Below are the code and all the weights of a small trained network. Each question names an input and a target symbol and asks about switching units off, where a switched-off unit gives its printed mean instead of its output.

import numpy as np


def w(rows, s, z=0):
    codes = np.array(rows[::2]) - 128.0
    scale = np.full(codes.shape[1], s)
    scale[-1] = z or s
    return codes * scale


def norm(h):
    return h / np.sqrt((h * h).mean(-1, keepdims=True) + 1e-5)


def f(y):
    return y / 2 * (1 + np.tanh(0.7978845608 * (y + 0.044715 * y**3)))


def softmax(a):
    e = np.exp(a - a.max(-1, keepdims=True))
    return e / e.sum(-1, keepdims=True)


def log_softmax(a):
    a = a - a.max(-1, keepdims=True)
    return a - np.log(np.exp(a).sum(-1, keepdims=True))


def net(x, mask):
    ids = ['βδεζθμξπψ'.index(c) for c in x.split()]
    T = len(ids)
    res = E[ids] + P[:T]
    u = 0
    for l in range(3):
        q, k, v = (norm(res) @ M[l].T for M in (Q, K, V))
        z = softmax(np.where(np.tri(T) > 0, q @ k.T / 2**0.5, -1e9)) @ v
        res = res + np.where(mask[u], z, O[l][:, -1]) @ O[l][:, :-1]
        u += 1
        y = f(norm(res) @ A[l][:, :-1].T + A[l][:, -1])
        res = res + np.where(mask[u : u + 8], y, B[l][:, -1]) @ B[l][:, :-1]
        u += 8
    return log_softmax(norm(res)[-1] @ U[:, :-1].T + U[:, -1])


Q, K, V, O, A, B = {}, {}, {}, {}, {}, {}
E = w([
[180,124,128,136,254,32,77],'β',
[75,60,253,102,116,129,80],'δ',
[238,159,167,209,45,136,54],'ε',
[147,189,121,169,215,55,60],'ζ',
[142,66,147,38,108,138,114],'θ',
[174,138,133,161,193,11,97],'μ',
[157,199,177,193,213,35,126],'ξ',
[47,109,98,167,147,162,193],'π',
[148,68,51,170,110,20,64],'ψ',
],0.0086)
P = w([
[21,39,95,154,192,14,121],'0',
[41,78,40,125,149,35,107],'1',
[94,97,45,103,152,78,120],'2',
[119,136,49,96,161,97,132],'3',
[135,153,57,84,154,124,129],'4',
[148,177,61,86,169,146,133],'5',
[144,212,54,69,142,134,136],'6',
[153,228,51,61,142,150,131],'7',
[177,220,80,51,143,180,143],'8',
[167,243,3,52,86,132,148],'9',
[200,170,52,84,186,184,88],'10',
],0.0027)
Q[0] = w([
[97,188,201,131,100,212,171],'0.h0',
[183,227,56,165,254,72,118],'0.h0',
],0.0045)
K[0] = w([
[144,20,185,180,209,59,92],'0.h0',
[136,195,55,216,166,254,223],'0.h0',
],0.0045)
V[0] = w([
[125,169,27,70,165,188,252],'0.h0',
[200,85,175,121,120,148,108],'0.h0',
],0.0041)
O[0] = w([
[53,37,150,234,72,159,129,2],'0.h0',
[171,217,100,84,3,77,13,39],'0.h0',
],0.0044,0.0019)
A[0] = w([
[164,124,152,122,134,81,76,144],'0.n0',
[87,62,191,57,161,144,154,195],'0.n1',
[168,153,87,187,75,2,47,186],'0.n2',
[108,182,104,94,162,104,107,168],'0.n3',
[152,150,119,114,12,139,137,137],'0.n4',
[18,82,108,227,96,182,232,180],'0.n5',
[1,54,196,150,78,142,67,1],'0.n6',
[186,152,209,148,30,225,101,68],'0.n7',
],0.0059,0.0025)
B[0] = w([
[110,128,165,147,139,142,146,180],'0.n0',
[71,118,66,156,138,99,168,151],'0.n1',
[143,136,215,152,208,115,170,254],'0.n2',
[186,86,123,150,85,162,136,175],'0.n3',
[145,131,164,165,180,182,65,122],'0.n4',
[114,112,90,196,184,136,131,151],'0.n5',
[95,207,69,97,78,94,151,125],'0.n6',
[150,171,138,170,93,127,2,128],'0.n7',
],0.0071,0.0078)
Q[1] = w([
[200,148,177,207,255,148,141],'1.h0',
[226,111,192,187,230,66,126],'1.h0',
],0.007)
K[1] = w([
[107,158,130,62,2,219,65],'1.h0',
[154,156,147,72,26,147,12],'1.h0',
],0.0057)
V[1] = w([
[188,31,93,16,150,192,215],'1.h0',
[210,143,134,254,95,134,95],'1.h0',
],0.005)
O[1] = w([
[84,2,203,101,193,129,201,113],'1.h0',
[84,116,233,188,159,175,23,4],'1.h0',
],0.0059,0.0027)
A[1] = w([
[131,111,153,79,72,84,126,86],'1.n0',
[109,124,10,167,111,199,255,119],'1.n1',
[199,36,182,169,48,204,201,3],'1.n2',
[174,114,60,149,10,58,217,129],'1.n3',
[197,118,67,63,180,127,119,184],'1.n4',
[241,114,172,208,69,192,68,105],'1.n5',
[127,113,199,179,161,162,104,146],'1.n6',
[116,103,81,114,62,156,42,116],'1.n7',
],0.005,0.0039)
B[1] = w([
[130,146,174,135,175,163,92,107],'1.n0',
[3,119,214,161,170,136,76,183],'1.n1',
[249,157,129,115,116,136,125,87],'1.n2',
[76,202,94,99,129,144,16,162],'1.n3',
[79,147,159,169,86,96,85,253],'1.n4',
[67,87,146,94,172,205,56,137],'1.n5',
[77,98,92,159,128,242,128,187],'1.n6',
[91,141,172,131,187,82,152,111],'1.n7',
],0.0056,0.0033)
Q[2] = w([
[150,151,174,114,255,91,138],'2.h0',
[103,130,234,120,232,107,100],'2.h0',
],0.0069)
K[2] = w([
[103,183,184,88,17,129,65],'2.h0',
[32,113,178,85,39,180,2],'2.h0',
],0.0054)
V[2] = w([
[202,192,115,203,198,1,170],'2.h0',
[206,98,62,196,139,173,149],'2.h0',
],0.0046)
O[2] = w([
[87,123,96,70,1,200,111,253],'2.h0',
[34,90,142,82,179,158,186,8],'2.h0',
],0.0068,0.0039)
A[2] = w([
[37,72,145,171,130,216,169,100],'2.n0',
[123,91,128,166,88,27,72,175],'2.n1',
[37,116,153,1,139,119,89,89],'2.n2',
[52,106,32,209,181,183,223,108],'2.n3',
[92,192,86,139,134,215,100,2],'2.n4',
[87,81,139,125,138,147,127,165],'2.n5',
[86,181,115,10,72,139,81,130],'2.n6',
[180,83,99,122,163,79,205,163],'2.n7',
],0.0061,0.0034)
B[2] = w([
[170,103,73,184,71,79,132,180],'2.n0',
[175,143,107,182,111,160,139,254],'2.n1',
[83,123,90,3,134,39,107,157],'2.n2',
[42,112,159,251,175,112,158,206],'2.n3',
[205,103,102,139,148,177,173,125],'2.n4',
[103,147,130,94,95,170,103,157],'2.n5',
[71,102,81,113,214,112,182,185],'2.n6',
[66,91,106,93,113,185,92,226],'2.n7',
],0.0061,0.0041)
U = w([
[38,145,78,41,141,94,91,251],'β',
[195,192,26,159,90,35,134,51],'δ',
[131,176,181,153,151,137,21,142],'ε',
[147,138,20,120,140,216,156,71],'ζ',
[164,76,152,125,194,71,216,28],'θ',
[97,138,223,96,79,107,153,109],'μ',
[99,196,132,128,78,154,220,137],'ξ',
[26,96,95,229,142,135,143,144],'π',
[129,71,100,149,2,125,123,96],'ψ',
],0.0068,0.002)

Each question gives the input, a string of symbols that net reads in full, and the target symbol t.
The units are the heads (2 rows each of Q, K, V and O) and the neurons (one row each of A and B). Each row of codes is followed by its name. A weight is (code - 128) times the scale printed after its matrix; where a second scale follows, it is the last column's (O, A, B and U).
mask holds one flag per unit, layer by layer, with each layer's heads first. A switched-off unit (its flag False) gives its mean, the last column of its rows in O or B, instead of its output. The means were averaged over made-up inputs and are rounded, as every weight is.
A unit's drop is (log p(t) with every unit on - log p(t) with that unit switched off) / (log p(t) with every unit on - log p(t) with every unit switched off).
The circuit of an input: a set's keep is (log p(t) with only the set's units on - log p(t) with every unit switched off) / (log p(t) with every unit on - log p(t) with every unit switched off). Starting from the 12 units with the biggest drops (on a tie, the unit counted first), units are removed one at a time, each time the one whose removal leaves the highest keep (on an exact tie, the one counted first), for as long as the keep stays at least 0.8.
units of the circuit, in order: the units of the circuit, biggest drop first
unit that matters most: the unit with the biggest drop
k most important neurons: the k neurons with the biggest drops, biggest first
top k neurons in layer l: the k neurons of layer l with the biggest drops, biggest first
input μ δ μ δ δ ψ ζ δ ζ δ, target ε: 2 most important neurons => (0.n2; 0.n3)
input ψ ψ π π ψ ξ ζ ξ ψ, target π: units of the circuit, in order => (0.h0; 2.n3)
input ψ β ε ψ μ θ δ, target β: 2 most important neurons => (0.n6; 0.n1)
input π ψ π θ δ θ μ μ μ μ, target θ: units of the circuit, in order => (1.h0)
input μ β ξ ψ π ψ ξ, target π: 2 most important neurons => (2.n3; 0.n5)
input δ β δ θ ζ ζ ζ π π θ, target δ: top 4 neurons in layer 0 => (0.n2; 0.n4; 0.n3; 0.n6)
input ψ δ ψ θ, target β: units of the circuit, in order => (1.n1; 0.n1; 2.n2)
input μ β ψ ψ θ δ ψ ξ ζ, target δ: 2 most important neurons => (0.n6; 0.n7)
input δ ψ ψ β β δ ζ δ θ δ, target ε: 2 most important neurons => (0.n2; 1.n0)
input ε δ ξ ψ ψ δ β ψ ξ, target δ: 2 most important neurons => (0.n2; 0.n1)
input μ ζ ζ μ, target μ: 3 most important neurons => (0.n2; 0.n3; 0.n1)
input ε δ π ξ θ ψ ψ ξ, target θ: 3 most important neurons => (0.n2; 1.n4; 0.n5)
input ζ δ θ ξ ψ β θ, target δ: 4 most important neurons => (0.n2; 1.n7; 0.n4; 1.n0)
input β ψ μ β β ψ ζ, target ζ: units of the circuit, in order => (2.h0; 2.n4)
input θ ψ δ β θ ψ ξ ξ, target θ: top neuron in layer 2 => (2.n7)
input β θ δ ψ μ ξ ψ μ ξ δ, target δ: 2 most important neurons => (1.n7; 0.n2)
input ξ π ψ θ ε ψ β ξ β ζ, target ε: 2 most important neurons => (0.n1; 0.n7)
input θ ε μ ε ψ π θ θ, target ε: top 2 neurons in layer 0 => (0.n4; 0.n6)
input ξ δ δ, target δ: units of the circuit, in order => (0.h0; 2.h0; 0.n2; 2.n1)
input δ δ θ ψ μ ψ ζ β μ, target θ: units of the circuit, in order => (0.n2; 1.h0)
input β ψ ζ μ, target μ: unit that matters most => 2.h0
input ψ ψ θ ε ε μ β, target ε: top 2 neurons in layer 0 => (0.n1; 0.n7)
